Below are the code and all the weights of a small trained network. Each question names an input and a target symbol and asks about switching units off, where a switched-off unit gives its printed mean instead of its output.

import numpy as np


def w(rows, s, z=0):
    codes = np.array(rows[::2]) - 128.0
    scale = np.full(codes.shape[1], s)
    scale[-1] = z or s
    return codes * scale


def norm(h):
    return h / np.sqrt((h * h).mean(-1, keepdims=True) + 1e-5)


def softmax(a):
    e = np.exp(a - a.max(-1, keepdims=True))
    return e / e.sum(-1, keepdims=True)


def log_softmax(a):
    a = a - a.max(-1, keepdims=True)
    return a - np.log(np.exp(a).sum(-1, keepdims=True))


def net(x, mask):
    ids = ['γδεζθλμξπστφψω'.index(c) for c in x.split()]
    T = len(ids)
    res = E[ids] + P[:T]
    u = 0
    for l in range(3):
        r = norm(res)
        for j in range(2):
            rows = slice(2 * j, 2 * j + 2)
            q, k, v = (r @ M[l][rows].T for M in (Q, K, V))
            z = softmax(np.where(np.tri(T) > 0, q @ k.T / 2**0.5, -1e9)) @ v
            o = O[l][rows]
            res = res + np.where(mask[u + j], z, o[:, -1]) @ o[:, :-1]
        u += 2
    return log_softmax(norm(res)[-1] @ U[:, :-1].T + U[:, -1])


Q, K, V, O = {}, {}, {}, {}
E = w([
[139,72,181,108],'γ',
[141,100,98,255],'δ',
[79,144,56,129],'ε',
[113,77,156,136],'ζ',
[133,158,111,156],'θ',
[131,80,180,132],'λ',
[157,130,128,105],'μ',
[103,70,90,56],'ξ',
[146,91,121,147],'π',
[178,135,158,106],'σ',
[116,57,139,168],'τ',
[115,70,143,153],'φ',
[165,148,125,169],'ψ',
[86,118,207,80],'ω',
],0.03)
P = w([
[169,2,99,42],'0',
[113,93,84,172],'1',
[121,128,100,184],'2',
[139,163,174,128],'3',
[116,170,125,173],'4',
[128,180,152,169],'5',
],0.0067)
Q[0] = w([
[64,57,197,189],'0.h0',
[31,68,118,94],'0.h0',
[103,118,158,162],'0.h1',
[6,175,226,117],'0.h1',
],0.022)
K[0] = w([
[130,28,146,169],'0.h0',
[61,79,108,97],'0.h0',
[110,115,175,150],'0.h1',
[71,253,220,87],'0.h1',
],0.024)
V[0] = w([
[31,76,125,157],'0.h0',
[163,251,112,119],'0.h0',
[154,151,255,147],'0.h1',
[141,73,161,187],'0.h1',
],0.015)
O[0] = w([
[144,126,165,57,126],'0.h0',
[221,112,59,156,25],'0.h0',
[121,111,219,93,104],'0.h1',
[9,126,138,128,247],'0.h1',
],0.012,0.011)
Q[1] = w([
[114,76,189,154],'1.h0',
[234,136,3,126],'1.h0',
[151,163,123,139],'1.h1',
[116,230,136,20],'1.h1',
],0.02)
K[1] = w([
[126,128,149,161],'1.h0',
[199,6,119,111],'1.h0',
[151,129,102,114],'1.h1',
[110,240,113,118],'1.h1',
],0.023)
V[1] = w([
[138,68,69,97],'1.h0',
[99,192,92,178],'1.h0',
[193,221,80,116],'1.h1',
[93,249,119,111],'1.h1',
],0.018)
O[1] = w([
[24,109,44,94,123],'1.h0',
[126,184,184,72,141],'1.h0',
[13,134,161,88,1],'1.h1',
[73,248,99,91,122],'1.h1',
],0.012,0.015)
Q[2] = w([
[102,155,158,67],'2.h0',
[98,132,216,214],'2.h0',
[147,176,159,67],'2.h1',
[177,252,122,156],'2.h1',
],0.023)
K[2] = w([
[96,203,106,27],'2.h0',
[94,207,252,170],'2.h0',
[106,230,136,65],'2.h1',
[229,235,108,214],'2.h1',
],0.018)
V[2] = w([
[156,206,103,72],'2.h0',
[183,224,152,140],'2.h0',
[96,143,161,4],'2.h1',
[159,159,137,127],'2.h1',
],0.018)
O[2] = w([
[94,141,19,185,6],'2.h0',
[29,100,137,254,66],'2.h0',
[215,87,116,78,40],'2.h1',
[183,179,143,130,113],'2.h1',
],0.01,0.011)
U = w([
[149,109,119,160,54],'γ',
[140,151,134,136,8],'δ',
[87,129,89,123,57],'ε',
[124,128,122,147,28],'ζ',
[55,178,68,82,128],'θ',
[118,85,201,93,254],'λ',
[122,32,66,56,108],'μ',
[115,61,63,145,74],'ξ',
[195,207,125,107,63],'π',
[182,8,123,183,8],'σ',
[143,136,117,154,57],'τ',
[122,128,125,152,41],'φ',
[58,136,190,176,180],'ψ',
[125,113,115,139,80],'ω',
],0.017,0.0045)

Each question gives the input, a string of symbols that net reads in full, and the target symbol t.
The units are the heads (2 rows each of Q, K, V and O). Each row of codes is followed by its name. A weight is (code - 128) times the scale printed after its matrix; where a second scale follows, it is the last column's (O and U).
mask holds one flag per head, layer by layer. A switched-off head (its flag False) gives its mean, the last column of its rows in O, instead of its output. The means were averaged over made-up inputs and are rounded, as every weight is.
A unit's drop is (log p(t) with every unit on - log p(t) with that unit switched off) / (log p(t) with every unit on - log p(t) with every unit switched off).
The circuit of an input: a set's keep is (log p(t) with only the set's units on - log p(t) with every unit switched off) / (log p(t) with every unit on - log p(t) with every unit switched off). Starting from all 6 units, units are removed one at a time, each time the one whose removal leaves the highest keep (on an exact tie, the one counted first), for as long as the keep stays at least 0.8.
units of the circuit, in order: the units of the circuit, biggest drop first
unit that matters most: the unit with the biggest drop
which heads matter: for each layer, one digit per head in row order, 1 if its drop is at least 0.15 and else 0, layers parted by /
drop of u: that unit's drop, to one decimal
input ψ δ π π π μ, target ψ: unit that matters most : 2.h1
input ξ τ θ, target ξ: which heads matter : 10 / 10 / 00
input θ π ψ, target θ: units of the circuit, in order : (0.h1, 0.h0, 1.h0, 1.h1)
input μ θ ω π θ, target μ: which heads matter : 11 / 11 / 00
input φ ξ ε ξ, target θ: which heads matter : 00 / 01 / 00
input π π τ μ, target π: which heads matter : 10 / 11 / 10
input ξ π ζ π ξ μ, target ξ: units of the circuit, in order : (0.h0, 1.h0)
input φ ψ π π, target ψ: units of the circuit, in order : (1.h1, 0.h0, 2.h0)
input μ π θ, target μ: which heads matter : 11 / 01 / 00
input π ε ψ, target π: units of the circuit, in order : (0.h0, 2.h0, 1.h0)
input π θ σ σ, target π: units of the circuit, in order : (0.h0, 1.h0)
input σ π ξ π, target ψ: which heads matter : 00 / 01 / 10
input ξ π ψ, target ξ: which heads matter : 11 / 10 / 00
input μ ξ σ ω σ, target μ: unit that matters most : 0.h1
input μ ξ τ δ π μ, target μ: drop of 0.h0 : 1.2
input ξ ψ θ, target ξ: drop of 1.h1 : 0.0
input π π ψ π σ, target π: drop of 1.h1 : 1.0
input σ λ γ π ξ θ, target σ: drop of 1.h1 : 0.2
